Below are the code and all the weights of a small trained network. Each question names an input and a class and asks about switching units off, where a switched-off unit gives its printed mean instead of its output.

import numpy as np


def w(rows, s, z=0):
    codes = np.array(rows[::2]) - 128.0
    scale = np.full(codes.shape[1], s)
    scale[-1] = z or s
    return codes * scale


def norm(h):
    return h / np.sqrt((h * h).mean(-1, keepdims=True) + 1e-5)


def f(y):
    return np.maximum(y, 0)


def log_softmax(a):
    a = a - a.max(-1, keepdims=True)
    return a - np.log(np.exp(a).sum(-1, keepdims=True))


def net(x, mask):
    res = np.array(x, float).reshape(1, 7) / 4 @ E
    u = 0
    for l in range(2):
        y = f(norm(res) @ A[l][:, :-1].T + A[l][:, -1])
        res = res + np.where(mask[u : u + 11], y, B[l][:, -1]) @ B[l][:, :-1]
        u += 11
    return log_softmax(norm(res)[-1] @ U[:, :-1].T + U[:, -1])


A, B = {}, {}
E = w([
[97,203,178,54,171],'x0',
[90,51,119,192,81],'x1',
[107,70,94,60,203],'x2',
[169,191,105,155,254],'x3',
[190,163,39,64,79],'x4',
[113,129,27,90,174],'x5',
[213,37,136,138,135],'x6',
],0.0087)
A[0] = w([
[152,124,21,154,40,100],'L0N1',
[58,42,91,169,136,52],'L0N2',
[173,126,160,154,39,114],'L0N3',
[105,4,95,119,120,98],'L0N4',
[132,64,61,232,147,39],'L0N5',
[134,81,250,158,165,165],'L0N6',
[125,125,127,129,132,66],'L0N7',
[215,105,125,104,229,68],'L0N8',
[119,40,101,99,95,52],'L0N9',
[116,138,141,82,206,241],'L0N10',
[131,220,156,11,67,2],'L0N11',
],0.012,0.0044)
B[0] = w([
[160,41,59,184,139,222],'L0N1',
[123,128,98,60,173,191],'L0N2',
[120,160,145,146,233,220],'L0N3',
[36,69,122,98,75,212],'L0N4',
[48,122,114,59,186,200],'L0N5',
[178,62,180,170,84,253],'L0N6',
[127,119,122,140,97,128],'L0N7',
[167,210,89,42,28,207],'L0N8',
[124,70,135,125,112,180],'L0N9',
[97,154,79,110,73,254],'L0N10',
[3,119,181,104,163,206],'L0N11',
],0.011,0.0066)
A[1] = w([
[224,172,130,87,150,97],'L1N1',
[133,71,173,96,254,73],'L1N2',
[131,99,153,62,61,67],'L1N3',
[155,192,233,92,126,78],'L1N4',
[190,134,96,169,54,158],'L1N5',
[98,69,173,95,221,203],'L1N6',
[58,194,88,126,123,157],'L1N7',
[186,82,100,70,106,73],'L1N8',
[104,179,170,74,134,37],'L1N9',
[122,152,86,181,92,1],'L1N10',
[122,179,169,103,170,113],'L1N11',
],0.011,0.0036)
B[1] = w([
[199,150,71,128,50,166],'L1N1',
[136,182,127,110,28,173],'L1N2',
[173,123,44,172,91,193],'L1N3',
[41,129,126,154,71,195],'L1N4',
[152,178,113,195,159,175],'L1N5',
[89,155,89,143,60,248],'L1N6',
[70,154,81,58,254,253],'L1N7',
[132,128,119,158,58,177],'L1N8',
[85,109,77,88,151,184],'L1N9',
[111,141,108,139,194,138],'L1N10',
[58,131,89,83,51,176],'L1N11',
],0.0087,0.006)
U = w([
[189,151,120,190,191,68],'0',
[183,71,130,162,135,15],'1',
[135,116,254,225,126,130],'2',
[84,168,82,68,164,186],'3',
[86,154,192,119,144,27],'4',
[147,92,104,173,200,2],'5',
[89,40,112,144,64,223],'6',
[213,177,97,105,75,86],'7',
],0.022,0.0078)

Each question gives the input, the list of numbers given to net, and the class t.
The units are the neurons (one row each of A and B). Each row of codes is followed by its name. A weight is (code - 128) times the scale printed after its matrix; where a second scale follows, it is the last column's (A, B and U).
mask holds one flag per neuron, layer by layer. A switched-off neuron (its flag False) gives its mean, the last column of its row in B, instead of its output. The means were averaged over made-up inputs and are rounded, as every weight is.
A unit's drop is (log p(t) with every unit on - log p(t) with that unit switched off) / (log p(t) with every unit on - log p(t) with every unit switched off).
The circuit of an input: a set's keep is (log p(t) with only the set's units on - log p(t) with every unit switched off) / (log p(t) with every unit on - log p(t) with every unit switched off). Starting from the 12 units with the biggest drops (on a tie, the unit counted first), units are removed one at a time, each time the one whose removal leaves the highest keep (on an exact tie, the one counted first), for as long as the keep stays at least 0.8.
circuit, biggest first: the units of the circuit, biggest drop first
k most important neurons: the k neurons with the biggest drops, biggest first
top k neurons in layer l: the k neurons of layer l with the biggest drops, biggest first
drop when u is switched off: that unit's drop, to one decimal
input [5,-7,8,7,-3,-3,3], class 7: top neuron in layer 1 => (L1N1)
input [5,-6,6,6,3,0,7], class 7: circuit, biggest first => (L0N8 L1N1)
input [-3,1,-2,-3,5,-7,-8], class 3: top 2 neurons in layer 0 => (L0N6 L0N3)
input [0,6,2,5,3,-2,3], class 3: 2 most important neurons => (L0N5 L0N8)
input [8,-1,3,0,-6,-5,3], class 2: 2 most important neurons => (L0N6 L0N5)
input [0,5,-1,-3,-7,-4,2], class 2: circuit, biggest first => (L0N6 L0N10)
input [-5,4,-2,8,1,3,4], class 3: 2 most important neurons => (L0N5 L0N6)
input [-2,-5,1,3,-7,-4,7], class 2: 3 most important neurons => (L0N6 L0N2 L1N5)
input [7,1,-2,2,6,0,8], class 7: top 2 neurons in layer 0 => (L0N8 L0N5)
input [1,-7,8,5,-7,-4,0], class 7: 3 most important neurons => (L0N6 L0N8 L0N11)
input [-1,-6,1,-3,7,8,5], class 7: top 2 neurons in layer 0 => (L0N8 L0N5)
input [-7,-2,-6,-1,3,6,-7], class 0: top 2 neurons in layer 0 => (L0N1 L0N4)
input [4,3,4,1,0,-6,1], class 2: drop when L1N5 is switched off => 0.1
input [-3,-5,1,0,-1,-5,1], class 2: drop when L0N6 is switched off => 0.5
input [-1,-4,-5,7,-8,-1,2], class 2: circuit, biggest first => (L0N6)
input [7,-5,-1,-4,-8,-2,7], class 2: drop when L1N1 is switched off => 0.0
